Table B holds the same points as the rows below and some others, measured another way and shuffled. Each row below is followed by which row of B it is.
B:
0: [ 287 -398 -438  333  134 -462 -193  200  219 -277 -315 -418  -63 -382
  288  -51  242 -212 -235  -21  169  119  162]
1: [ 126   85  -62   84  148  -35 -215   13  -26   31  -68  -92  -41    7
  -71 -183 -168 -102  -45  215  173  133   93]
2: [ 188 -131 -193   31 -172 -174 -149  198  147  -62  244 -140   62 -274
  -95  -71  -98 -126   38  230  127  160  -89]
3: [ 224 -221  -60 -316 -824  -30  525  130   82  463  534  504   93 -134
  -81  303   83   58  474  117 -420 -389  167]
4: [ 327 -635 -271  463   24 -308  -68  179  249 -486 -434 -399 -227 -544
  311   53  291 -469 -309  -40  273  179  215]
5: [ -21  274  193  137   47  -36   68 -110  -96 -113  -72  -92 -130 -218
  256  138   25 -209  -98  -75  138  -45  437]
6: [ -42  257   77  136   48  -24   -9  -55  -91  -38   71  -90  -58 -194
   93  123    8  -62 -109   70   93   22  335]
7: [  45   77  162   91  184    8 -135 -132 -126 -127 -235 -171 -107   33
  236   13  -90 -253 -106   23  159   68  259]
8: [ 200 -338 -114 -247 -283  -86   99   -2  -54  307   48  160  106  271
  156  153   20   26  261  110 -337 -213  105]
9: [ 114  152  236 -424 -250  156  175 -191 -211  511   83  404   56  499
   69   21 -250   -3  435   81 -281 -330  197]
10: [ -24  -10  -58   40   25   21 -106  -22 -132   78  147  -55   47   40
  -45  158   -4  112  -78  275  -79   82  159]
11: [  51  298  174  -98  -35  -23   76 -122 -122  156  -19   78  -39   64
  194   28 -102 -123  132  -34   -5 -169  333]
12: [  22  300   89  -13  -69   50   55  -50  -93  186  150  123  -31  -37
  -70   16 -112   -7   74  143   24  -62  262]
13: [  71  180  116   27  276  -65 -208 -142 -126  -39 -290 -184  -63  146
  264 -107 -149 -215  -47   -6  161   25  242]
14: [ 231 -260  -41 -307 -467  -14   70  101   46  231  342  179  128   71
  -75   34 -177  -91  347  221 -164  -73 -121]
15: [  -6 -316   61   84 -181  -48   86  -38  -73 -225   64 -178  -15 -208
  334  453  213 -165 -122   26 -104   19  268]
16: [  61  203  151 -164 -340  113  266  -50  -89  329  282  336  -12   -2
  -82  128  -93    2  251  128 -144 -216  273]
17: [ 286  -36  -60   38 -110 -116   28   73  101   89 -116   63 -107 -115
   17 -181  -97 -249  120   50  139  -59  155]
18: [ -68  227  283  138 -129  151  175 -103 -118  -81  130   49 -145 -283
   62  250   14 -176  -80   65  101   -4  411]
19: [ 164  -47  -70   14  311 -194 -315  -67  -55  -45 -371 -271  -10  216
  297 -173 -119 -192  -48   18  112   57  123]
20: [  84 -142 -152 -174 -565    0  199  169   35  300  654  247  161 -171
 -257  256   11  195  236  342 -275  -76    5]
21: [ 251 -250 -323    5 -126 -269 -241  238  188  -46  182 -204  109 -203
  -72 -147 -104 -101   48  238  107  176 -174]
22: [ 113    9  -75 -386 -716    8  440   83  -20  613  661  528  180   26
 -175  296   17  273  484  208 -486 -382  160]
23: [ 263 -240 -227  156  245 -298 -293   60   87 -161 -402 -332  -55  -31
  270 -188   -9 -263 -117   18  188  115   99]
24: [ -10  194   57  168  124   -9 -103  -41  -80  -82   -2 -138  -70 -156
   44   40  -41  -95 -143  130  158  107  264]
25: [ -19 -165 -158   84  -68 -200  -99   66  -18 -145  202 -273  104 -226
  197  304  158   28 -136  126  -78   92  143]
26: [ -12  -10   -3  -58  -66   80  -31  -51 -158  184  192   62   62  130
  -59  170  -41  121   25  276 -159    6  156]
27: [ 292 -472 -434  264  202 -356 -337  187  168 -214 -302 -398  -23 -158
  142 -143   98 -165 -213  146  156  217    3]
28: [ 176  -54  -20 -103 -400 -259  194   99  119  -17  196  -17   34 -327
  289  172   67 -227  196 -123  -38 -179  191]
29: [  84  235   25   17  -44  -57   24   -3  -27  119   71   42  -42 -104
   11  -31  -86  -73   62   87   71  -54  245]
30: [  33  246  -38  111    7 -125  -65   49    8  -25  136 -111  -17 -262
   18   -1  -44  -64  -55  103  141   55  215]
31: [  16   -7 -267  117  104 -135 -263  102  -16   17  196 -205  106  -84
 -117   17  -17  154 -139  328   20  199   33]
32: [ 240 -379 -182   45  -29 -196 -184   96   86 -123 -109 -218    5  -66
  148  -40  -20 -220  -19  124   74  115  -11]
33: [ -31  240  153  105   31   53   17  -92 -118  -20   37  -29  -88 -128
   75  107  -37 -107  -70   88  100   15  333]
34: [ 400 -300    1  324  -73 -252  119   93  247 -367 -526 -188 -328 -520
  391 -111  126 -684  -85 -255  383  -30  343]
35: [  -2  -51   -7  206  113   89 -216   10  -77 -143   80 -179  -46 -129
 -132   56  -76  -65 -218  341  162  293   84]
36: [  42   52  359   45 -214  205  147  -97  -78 -138   71   63 -163 -213
   72  161 -110 -357   20   65  162   27  262]
37: [  18  420  238   30   40   -1   73 -133 -110   43  -69   29 -121  -91
  190    4  -98 -199   31  -77  139 -116  416]
38: [  46   95  -58   12  296 -124 -303  -81 -126   17 -177 -236   36  204
  188  -81 -117  -37  -73  107   59   80  141]
39: [  59  189    3   26  139 -126 -155  -47  -62  -10  -68 -164   -5   -8
  169  -51  -95 -113  -25   43  107   26  202]
40: [  33  -62 -113   98  261 -134 -287  -49 -102  -84 -153 -293   30   84
  194   30   -2  -29 -164  135   39  129  149]
41: [ 115  136  173 -102  -46  115  -33  -86 -105  160   -5  125  -51  150
  -37 -100 -244 -155  136  154   65  -23  138]
42: [  75  -79   -9  -56 -249   24  150    1  -67  190  193  155    9  -30
   -5  207   37   31  105  162 -165 -109  227]
43: [  40   41 -147   83  302  -75 -379   -9  -99   11  -68 -238   51  149
  -24 -118 -142   39 -136  279   95  205   39]
44: [  90  277  -61  -94   -4    6  -86   10  -71  342  172  149   50  132
 -210 -157 -221  113  144  266  -11  -30  108]
45: [  82  -82   -7 -103   45 -127 -155  -59  -86   -1  -62 -167   70  151
  276   66  -66 -106   41   44  -53   -4  110]
46: [ 123   32  132 -491 -533  166  352  -93 -164  670  378  584  120  418
  -88  171 -153  158  537  181 -470 -409  167]
47: [ 369 -277 -343  474  -70 -393   38  292  360 -325 -242 -252 -236 -764
  108 -121  234 -394 -205  -54  372   92  261]
48: [  92  260   79   26  170 -129 -119  -86  -59  -13 -196 -132  -62    1
  233 -119 -129 -212    3  -49  174  -28  271]
49: [  97 -145 -166  112   96 -144 -159   35  -19  -40  -69 -188   10  -37
  113   60   47  -31 -113  152    8   85  153]
50: [   5   -5   63  155   76  148 -163  -29 -102  -81   67  -90  -66  -68
 -142   35 -117  -86 -147  320  151  222  108]
51: [  72  104 -190  -58  183 -198 -231  -13  -81  181  -33 -134  114  205
  111  -70  -75  112   20  140  -66  -13  126]
52: [  70  295  -79   23  211 -182 -227  -15  -44   66  -62 -155   27   27
   96 -160 -138  -33  -16   83  131   34  180]
53: [ 359 -640 -328  331   28 -352 -146  197  238 -382 -390 -393 -142 -388
  293  -24  210 -404 -214   -6  207  160  103]
54: [   8  267  170  124   94   17  -29  -95  -96  -73  -61  -78 -113 -137
  118   30  -78 -187  -86   37  183   31  328]
55: [ 141  149  155  -58  -51  -95  -28  -44   -1  -50  -58  -75  -50  -84
  223  -70 -162 -322  105  -58  166  -37  175]
56: [  93 -244 -277   66   20 -160 -258  122   21  -45  146 -234  113  -69
  -30   49    6   58 -100  300  -11  199  -44]
57: [ 149   75 -188 -104   44 -257 -200   59   16  130   42 -134  119   78
  113 -125 -121    2  106   95   -8  -12   44]
58: [ 144 -174 -171   74  209 -259 -264   -1  -12 -121 -263 -325   22   51
  325  -23   24 -145 -107   20   54   69  134]
59: [  75  413   68  -36   65  -41  -41  -55  -69  197    7   60  -30   32
    6 -154 -188  -60  103   68  104  -81  255]
60: [ 137  -18   58  127  147  -63 -140  -52  -31 -144 -254 -179 -115  -50
  197  -68  -75 -291  -90   28  203   79  206]
61: [ 342 -262 -295  316  -72 -196 -124  281  284 -179  -50 -148 -148 -497
 -193 -248  -27 -287 -105  222  351  230   -3]
62: [  30  173  191   33  193   43 -141 -154 -155  -42 -194 -108  -85  114
  187  -28 -152 -207  -49   50  143   40  253]
63: [  81  -28   42 -126 -303 -135  214  -23  -31  101  140   60   35 -107
  301  281  101  -83  159  -77 -183 -230  301]
64: [  54  128   87  117  111  -68  -73  -68  -66 -108 -136 -154  -92 -111
  207   29  -34 -210  -92    2  155   27  290]
65: [ 129 -231  227 -285 -670  414  445  -47 -134  486  435  648  -16  180
 -324  281 -105   31  388  367 -356 -228  141]
66: [  12 -128  -66   28  149    2 -245  -55 -140    5   -7 -168   62  168
   52   93  -55   36 -104  266  -38  147   79]
67: [  46  -21 -196   51    4 -170  -77   43  -36   82  101 -109   67  -57
   79  131   82  113  -54  155  -95    2  198]
68: [  97  240  -51    9  -18 -168  -63   46   24   58  100  -72   19 -151
   56  -79  -98  -83   53   59  107  -11  175]
69: [ 124  163   30   25    7  -82   -2  -29  -23   78  -74    1  -67  -50
  113  -66  -79 -150   56   22   88  -67  262]
70: [ -43   -5   19   95  182  -68 -147 -113 -159  -99 -111 -236    3   42
  271  195   61  -38 -170   69  -17   60  282]
71: [  20  156 -111  158   73  -76 -166   71  -10  -24  165 -146    4 -214
 -111  -12  -57   22 -129  248  140  165  137]

[  62  294 -224   45  250   81  274 -114  183  196  398  -61  -88  269
 -494  292   74 -431  135   83  182  -13   79  -82  -13  352 -121] => 10
[ -13  127  -78  -16   -3   54   43  -13  126  -34  158  -27  -83   56
 -152  -23   87   11  -76   14   31 -147  -24  -78   85  116  -15] => 53
[-263 -366   10  -62 -386  185   90  287   56 -500  300  394  312 -202
   18  -64  -96  302 -325   43   71 -141 -261 -148  167 -132  558] => 24
[   1  131  -68  -89   87 -125  -24 -108 -227   59  -27    7   93 -134
   -9 -113  137   96  -84    0  -61  -13 -174  -18 -116  114  180] => 54
[ -81   28 -124 -136  -48  142  291   68  330   46  470  168   69  276
 -154  150    9 -108   82  140  128 -105  -73  -44  156  289   76] => 67
[  62  310 -232   51  246   47  242 -116   94  183  258 -109 -111  214
 -413  216  126 -359  106   -1   83   -9  126 -100  -46  333 -143] => 26
[  -7  118 -204 -197   55   73  350   -5  291  180  452   87   59  323
 -147  149   54 -171  155  109   91  -62  -45  -36  126  394  -11] => 22
[ -44 -203 -168   98 -103    6  -28   64 -385 -438   47  105  247 -513
 -203  -38   48  214 -517 -250  -37  -78  -76 -300  -45 -156  488] => 36
[-495 -452  206   33 -551  277   77  426   97 -568  139  550  313  -93
  240  -58   -9  501 -286   52 -103 -194 -126 -106   68 -141  648] => 20
[ 145   -8 -177 -201  -78  -71  -85  -53  -19 -158  127 -107   11 -260
  -17 -259   38  265 -332 -120   18 -211 -214 -162  254  -25   75] => 55
[-106 -163  -75 -113 -305  116   65  165  170 -256   80   77    9  -42
  204 -171  135  441 -291 -205 -195 -313   74 -206  251   51  106] => 8
[-497 -407  149   57 -635  363   91  593  111 -914   60  442  205 -214
  107 -330 -238  333 -307  102   55  -45 -340 -135  223 -451  545] => 61
[  -4   76 -205 -144  116 -141  164  -83 -327   85   13   47  224 -127
   12  -35  165   51  -53  -98 -145   72 -100  -83 -166  232  256] => 5
[-110  167   28  -21 -100  121   47   90  259  -74   57  -17 -185  189
  -24 -133   72   39   29   85   -9 -145  -29  -16  123   83 -116] => 27
[ -20  171   16   78   35   31  -69  -81   73   38   66  -44 -136   52
 -145   33  182   58 -103   -4  -18 -203   70  -58  -16  133  -29] => 66
[ 133  222 -201 -155  189  -53  126 -165   85  200  342  -68    4   95
 -272   63   49 -196   41  102  165  -42 -164  -23   68  269  -24] => 16
[-121 -467 -132  -77 -448  182   33  280   59 -663  326  253  261 -395
  -29 -144  -96  439 -595 -186   53 -282 -180 -327  357 -235  497] => 7
[  23  436  127 -144  272 -238 -162 -301 -125  491 -121  -70  -73  154
   98 -121  231   15  241  265  -44   -4 -241  252 -246  300  -46] => 30
[-261   74   92 -143  -96    8  121  135  -54  -52  -16  238  162   87
  156 -188    6   60  162  246  -23  119 -336  131 -108   78  271] => 47
[  99  387   64  -87  332 -260 -195 -375 -199  477  -33  -88  -28   24
  -60   -2  248   -6   94  182   -8  -48 -183  166 -261  296   24] => 33
[ -59 -146  -68 -256 -217  -69  -16   74 -112 -184   -4  104  184 -219
  295 -306   96  465 -265 -112 -170 -162 -217 -101  132   11  289] => 11
[  17   84 -121 -134 -131   62   45   78  192 -166   79 -107 -139   16
   11 -255   45  150 -131  -60  -22 -184  -79 -116  264   19 -116] => 23
[ 203  533   68  -14  295 -190 -316 -382   39  429 -140 -361 -388  110
  -86 -132  295   40   40   75  -35 -235   -1  102  -65  224 -377] => 32
[-253  -63   99  -21 -217   65   16  155  -24 -180  -94  184   73  -14
  228 -156  143  344 -116  -20 -204 -135  -34  -47  -35   38  246] => 49
[ 171  673  -74  204  559 -161  -78 -399 -181  453  -65 -336 -303  129
 -540  167  234 -500  199  116  104   73   65   64 -350  296 -298] => 50
[  45  286 -171 -131   69  -49  103   -3  -41  -24  -94 -190 -132    7
  -42 -291   67  -59   43  -31  -53   44 -140  -47   57   77 -165] => 17
[ -13 -267 -490 -225 -191  134  494  268  -23 -470  429  145  336 -206
 -191  -71 -148  -41 -266 -218   71   60 -171 -357  302   30  333] => 37
[  79  -17 -135 -100  -83   38  -44  -16  120 -186  295  -24    1 -152
 -194  -93  -18  110 -288  -13  150 -216 -190 -149  255  -17   91] => 60
[  16  229   61 -252  -10 -104 -119 -100  120  167  -19  -65 -108   99
  204 -305  116  210   61  165  -32 -151 -269  128   99  133  -86] => 52
[ -93    6  -11  -37   12   37   88  -64   94  143  295  190  116  126
  -77  214  172   84  -47   57  -11 -178   28  -37  -56  307  221] => 25
[-343 -508    3  -38 -595  285  136  461  141 -704  180  390  246 -205
  213 -169  -35  540 -456 -166 -124 -266  -61 -277  290 -196  507] => 40
